Each row has a name. Each question is about the rows just above it.

[ 26 -31 -33 -45] = <25>
[  3 -47   1  30] = <8>
[ -8  53   7 -17] = <118>
Does one of the named rows hold [ 53   7 -17] side by side, in this order? | yes
Is [  3 -47   1  30] printed in one of the named rows, side by side and in this order? | yes

[-21   7  -9 -32  -4  40  -5 -28 -13 -10   3 -34  21   4 -39  -7  48 -34
 -23] = <130>
[-26  16  -7 -48  44  29   7  33  44 -44  16 -22 -18  49 -39  40  44  36
 -21] = <128>
[-46  40  26  49  31  17  23 -17 -22 -38  15 -10  27  43  14 -22 -42  21
  -8] = <45>
[-34  34  -2 -10  32  -6 -17 -29  36  23  19   2 -36  -9 -36 -46 -33 -44
  49] = <142>
[ 23   4   9 -19  49 -40   5 -34  30  -4 -38  -5  -7 -43 -39  16 -40   1
   1] = <28>
[ 23   4   9 -19  49 -40   5 -34  30  -4 -38  -5  -7 -43 -39 -26   7 -34
  28] = <61>
[-48  17 -32  -2 -40  43  -1 -39   2  46 -37  20  33 -27 -27  20  -7 -42
  45] = <139>
[ 17  14  -8 -44  40 -34 -29  20 -40  37  44  26   2  10  34 -41  36 -43
  42] = <113>
Among the named rows, does one hold [ 20 -37  46] next to each other, in this order? | no
Is [-32  -2] printed in one of the named rows, side by side and in this order? | yes

[ -6 -13  -4  18  -3  -6 -20  -2  11 -13  -8  11   0  16  -2  19  12  -8
  13  -3 -15  -8 -28  -5  -2   5   5  22   1  -8   0  -8  20  15   2   3
  11] -> <102>
[ -6 -13  -4  18  -3  -6 -20  -2  11 -13  -8  11   0  16  -2  19  12  -8
  13  -3 -15  -8  -1 -17  -8   8  -4   0   1   1  18   9  13  -6  -2  12
   1] -> <38>
[ -6 -13  -4  18  -3  -6 -20  -2  11 -13  -8  11 -13  16  -2 -11  12  -8
  13  -3 -15  -8 -28  -5  -2   5 -10  22   1  -8   0  -8  20  15   2   3
  11] -> <58>
Does one of the named rows hold [ -8  -1 -17  -9] side by side, in this order? | no
Among the named rows, does one hold [-20  -2  11 -13] next to each other, in this order? | yes
Does one of the named rows hold [ -2 -15] side by side, in this order? | no
Among the named rows, does one hold [-20  -2] next to each other, in this order? | yes
Is [-27  -5] printed in one of the named rows, side by side and in this order? | no
Does one of the named rows hold [23  1] side by side, in this order? | no
Is [-8 12 19] printed in one of the named rows, side by side and in this order? | no

[  4   8  -2  -8 -13   4 -15   8  38 -14  -5  -2   4  12   2  -7  -4 -15
 -15 -14 -18   2  10  -8  13  -9  -7  -8   1  11   7  34  10   6  19 -13
 -35  -7  -2]  <123>
[  4   8  -2  -8 -13   4 -15 -13  38 -14  -5  -2   4  12   2  -7 -22 -15
 -15 -14 -18   2  10  -8  13  -9  -7  -8   1  11   7  34  10   6  19 -13
 -35  -7  -2]  <4>
[  4   2  -2  -8 -13   4 -15 -13  38 -14  -5  -2   4  12   2  -7 -22  -6
 -15 -14 -18   2  10  -8  13  -9  14  -8   1  11   7  34  10   6  19 -13
 -35  -7  -2]  <101>
Does one of the named rows hold [-15 -13  38 -14] side by side, in this order? | yes
Among the named rows, does one hold [-18   2  10  -8] next to each other, in this order? | yes

[ 27  12  25 -15  10] -> <33>
[-15  -6  13  -2 -29] -> <163>
[22 -7 14 18 -6] -> <69>
[-15 -13  -4  -2 -29] -> <169>
[-15 -13  13 -43 -20] -> <36>
[-16   0 -19  -4 -23] -> <153>
[-15 -13  13  -2 -29] -> <77>
Among the named rows, does one hold [27 12] next to each other, in this order? | yes
Is [-4 -2] printed in one of the named rows, side by side and in this order? | yes
Does one of the named rows hold [-20 -43  13 -13 -15] side by side, in this order? | no

[-29   3   6 -40] = <90>
[-7 -1  5 -3] = <17>
[-18  18  -5 -31] = <9>
[-40 -42  52  31] = <65>
Is [-42  52  31] printed in one of the named rows, side by side and in this order? | yes
Among the named rows, does one hold [3 6] next to each other, in this order? | yes

[  9  -6  13  -2  -5 -14]  <115>
[-16  -4  -2  20  19  -8]  <125>
[-16   7  -2  20  19  -8]  <80>
[ 35   0  11 -17  -7   0]  <207>
[-4 39 -3 -3  8 -9]  <185>
[-10  14  17  -7   3 -19]  <143>
[-20   3   4  25  -7 -38]  <75>
[ 22 -32   4 -20  17  38]  <213>
[ -1 -17 -11  -8  12  44]  <119>
[-10  14  17  -7  27  13]  <81>
[ -7  30   4   8  10 -24]  <68>
[-4 39 -3 41  8 -9]  <120>
Does one of the named rows hold [-3  8] side by side, in this order? | yes
Is [39 -3] printed in one of the named rows, side by side and in this order? | yes

[-48  22  12  -1   4 -31 -19 -11 -48  15  23  24  32 -17 -34 -21  19  -4] : <108>
[ 45 -27  -7  32 -33  -9  14  48  -2   0  25 -12  -3   8  45 -22 -26  12] : <107>
[ 42 -29  -8  31 -29  -7  20  49  -5  -7  29 -14  -4   6  45 -19 -28  11] : <26>
Does one of the named rows hold [  8  45 -22] side by side, in this order? | yes
Among the named rows, does one hold [12 -1  5] next to each other, in this order? | no
Does one of the named rows hold [-20 -28] side by side, in this order? | no
Does one of the named rows hold [ 31 -29  -7  20] side by side, in this order? | yes

[ -9  -5  15  10 -16  -9  28  -5 -24  22 -12 -11   1  -3] -> <49>
[ 16  23   1  -7  -3  -2  18 -15  -1  12   5  -2 -11   6] -> <16>
[  2   2  -3   2   0   6  -3   4   0 -13  -2   0   0  -5] -> <93>
[ 16  -2   8   1   5   6 -43  -5   4   7  18  -8 -15 -30] -> <94>
[ 19  13   3   4  15   2 -18   0  11 -10  22  -4 -12   7] -> <37>
Among the named rows, does one hold [  6 -44  -5] next to each other, in this order? | no
Does one of the named rows hold [-2  8  1  5  6] side by side, in this order? | yes
Does one of the named rows hold [5 1] side by side, in this order? | no
Does one of the named rows hold [-10  -5  15  10] side by side, in this order? | no

[-31  -4 -14   5  40  11  10  -8] = <176>
[  3   5   4  -4 -13   3   1  -1] = <193>
[ 11 -10   6   9  13   1  -2  17] = <151>
[  6   4   4   3  -8  -4   3 -15] = <129>
[-11 -11   0   3  14   3 -11   3] = <64>
[  4   4 -10  -8  -3  -6   4 -10] = <122>
[ -9   5  17   9 -15   2   6   8] = <55>
[ -5  -4   6 -18   2 -13 -27  12] = <138>
[  7  -3   1  23   4  18 -23 -11] = <21>
[ 8  7  1  2  4 10 -1  4] = <189>
Among the named rows, does one hold [  2 -13 -26] next to each other, in this order? | no
Among the named rows, does one hold [7 1 2] next to each other, in this order? | yes
Among the named rows, does one hold [ 5 40] next to each other, in this order? | yes
Does one of the named rows hold [-11   3] side by side, in this order? | yes

[ -6 -16 -51   9 -11 -46 -46] -> <67>
[ 41  -1   0   4 -35 -24  21] -> <82>
[-35  22   0  15  19 -25  13] -> <14>
[-15  -6 -36   6  17  23  -7] -> <54>
[-25  -8  -1  -5  -3 -36   5] -> <42>
[ 29 -29 -10 -31 -26  23  23] -> <126>
Does one of the named rows hold [-16  -6 -36] side by side, in this order? | no
Is [22  1] printed in one of the named rows, side by side and in this order? | no

[-29   8  -2   1  10  37 -28  -5  28  -8  26   1  16 -26 -15  49 -33  10
  27   1 -19 -22  11 -20   2 -24 -23 -30  15   2 -16  20  -9  13  20 -29
 -11 -23  31  15  39  -2  -7  25  16 -10  27 -11   4   5  12  -1 -13   4
  -7]  <83>
[  9   3 -14 -12 -18 -16  -4  21   4  -2   7 -11   7   7  18 -13 -20 -13
 -23  11   8 -11   1  29  13   7   1 -19 -21   1 -21   5  10  -1   6  -4
 -22  12  -3  10  -6  -4 -15   8  -6  -1 -13  26   7 -37  21  -1  -4  -8
 -33]  <72>
[-29   8  -2   1  10  37 -28  -5  28  -8  26   1  16 -26 -15  49 -33  10
  27   1 -19 -22  11 -20   2 -24 -23 -30  15   2 -16  20  -9  13  20 -29
 -11 -23  31  15  39   3   5 -31  -9  -7 -11  -4 -10  10  -1   8 -21  19
 -10]  <12>
[-29   8  -2   1  10  37 -28  -5  28  -8  26   1  16 -26 -15  49 -33  10
  27   1 -19 -22  11 -20   2 -24 -23 -30  15   2 -16  20  -9  13  20 -29
 -11 -23  31  15  39   1  -7  25  16 -10  27 -11   4   5  12  -1 -13  35
  -7]  <40>
Is [-19 -22] printed in one of the named rows, side by side and in this order? | yes
Is [-3  1] printed in one of the named rows, side by side and in this order? | no
Among the named rows, does one hold [ 26   7 -37  21   0] next to each other, in this order? | no
Does one of the named rows hold [26  1] side by side, in this order? | yes
Among the named rows, does one hold [-11  -4 -10  10] next to each other, in this order? | yes
Among the named rows, does one hold [-13 -20 -13 -23  11] next to each other, in this order? | yes
Is [31 15 39 -2] printed in one of the named rows, side by side and in this order? | yes

[-14  52  52  -5 -46 -21   6 -14  21 -11   9 -39 -26 -39  -4  52  39  35
 -29 -45  17 -14] -> <155>
[ 35 -49 -46  49  50  47  25  14 -13  -5  10  36 -42 -50 -44 -10  31 -16
  33 -52 -37   0] -> <105>
[ 23  10 -19 -32  20 -44 -40  44   3 -31 -18  22  -5 -17  44  11  10 -52
 -17 -23  25  47] -> <194>
[-43   5 -34 -37 -13 -22  -3  23 -45  29  45 -19  -6  -7   2  45  13 -12
  31 -26 -27 -46] -> <191>
[ 41 -34 -37   5  -7  50  41  35  20  -7  27  27  33 -39  50 -22   6  46
  52 -35 -42 -36] -> <140>
[ 41 -34 -37   5  -7  50  41  35  20  -7  27  27  33 -39  50 -22   6  46
  52  23  29 -28] -> <168>
[ 29  44  33 -24 -30  12 -48  43 -46 -25  -7 -46  41 -52  21  11 -40  49
  48  -9  17  -4] -> <104>
[-11  12  45  38  25 -40 -37  -1  52 -36 -25 -41 -42 -19 -36 -36  47 -41
 -47 -32  34  18] -> <66>
[-19 -45  -8  46   5  -6  -5 -37 -19 -29 -40  28  49  14 -22 -17 -36 -23
 -33  18  29   1] -> <98>
[ 11 -32 -44   3 -39  -4  -1  49   0 -50  47  44  21 -36 -47  45  28 -33
 -47 -49  35 -12] -> <208>
[-33 -35  20 -14  33 -37  24  -2  -3 -34  17 -16  38 -18   4 -33 -12 -39
 -48 -11 -45   1] -> <172>
[ 49  -4  31 -31  52 -21  20   9  50  -7  13 -16  15 -13 -15  48  -3  12
 -42  18 -36  35] -> <24>
Does one of the named rows hold [ 52 -36 -25] side by side, in this order? | yes
Is [-41 -43 -19] printed in one of the named rows, side by side and in this order? | no

[-37 -23  38  -1]  <60>
[ 28  19 -25 -27]  <7>
[ -3 -16  14  19]  <5>
[-25 -39  39  34]  <158>
[ 17  24 -22 -30]  <29>
[-37 -23  38 -29]  <166>
[ 17  24 -46 -30]  <47>
[-17 -25  23  24]  <88>
Among the named rows, does one hold [ -3 -16] next to each other, in this order? | yes
Does one of the named rows hold [-23  38] side by side, in this order? | yes
Is [ -1  38 -23 -37] printed in one of the named rows, side by side and in this order? | no
Is [ 17  24 -22] printed in one of the named rows, side by side and in this order? | yes
Is [-29  38 -23 -37] printed in one of the named rows, side by side and in this order? | no
Is [17 24] printed in one of the named rows, side by side and in this order? | yes
Among the named rows, does one hold [-25 -27] next to each other, in this order? | yes

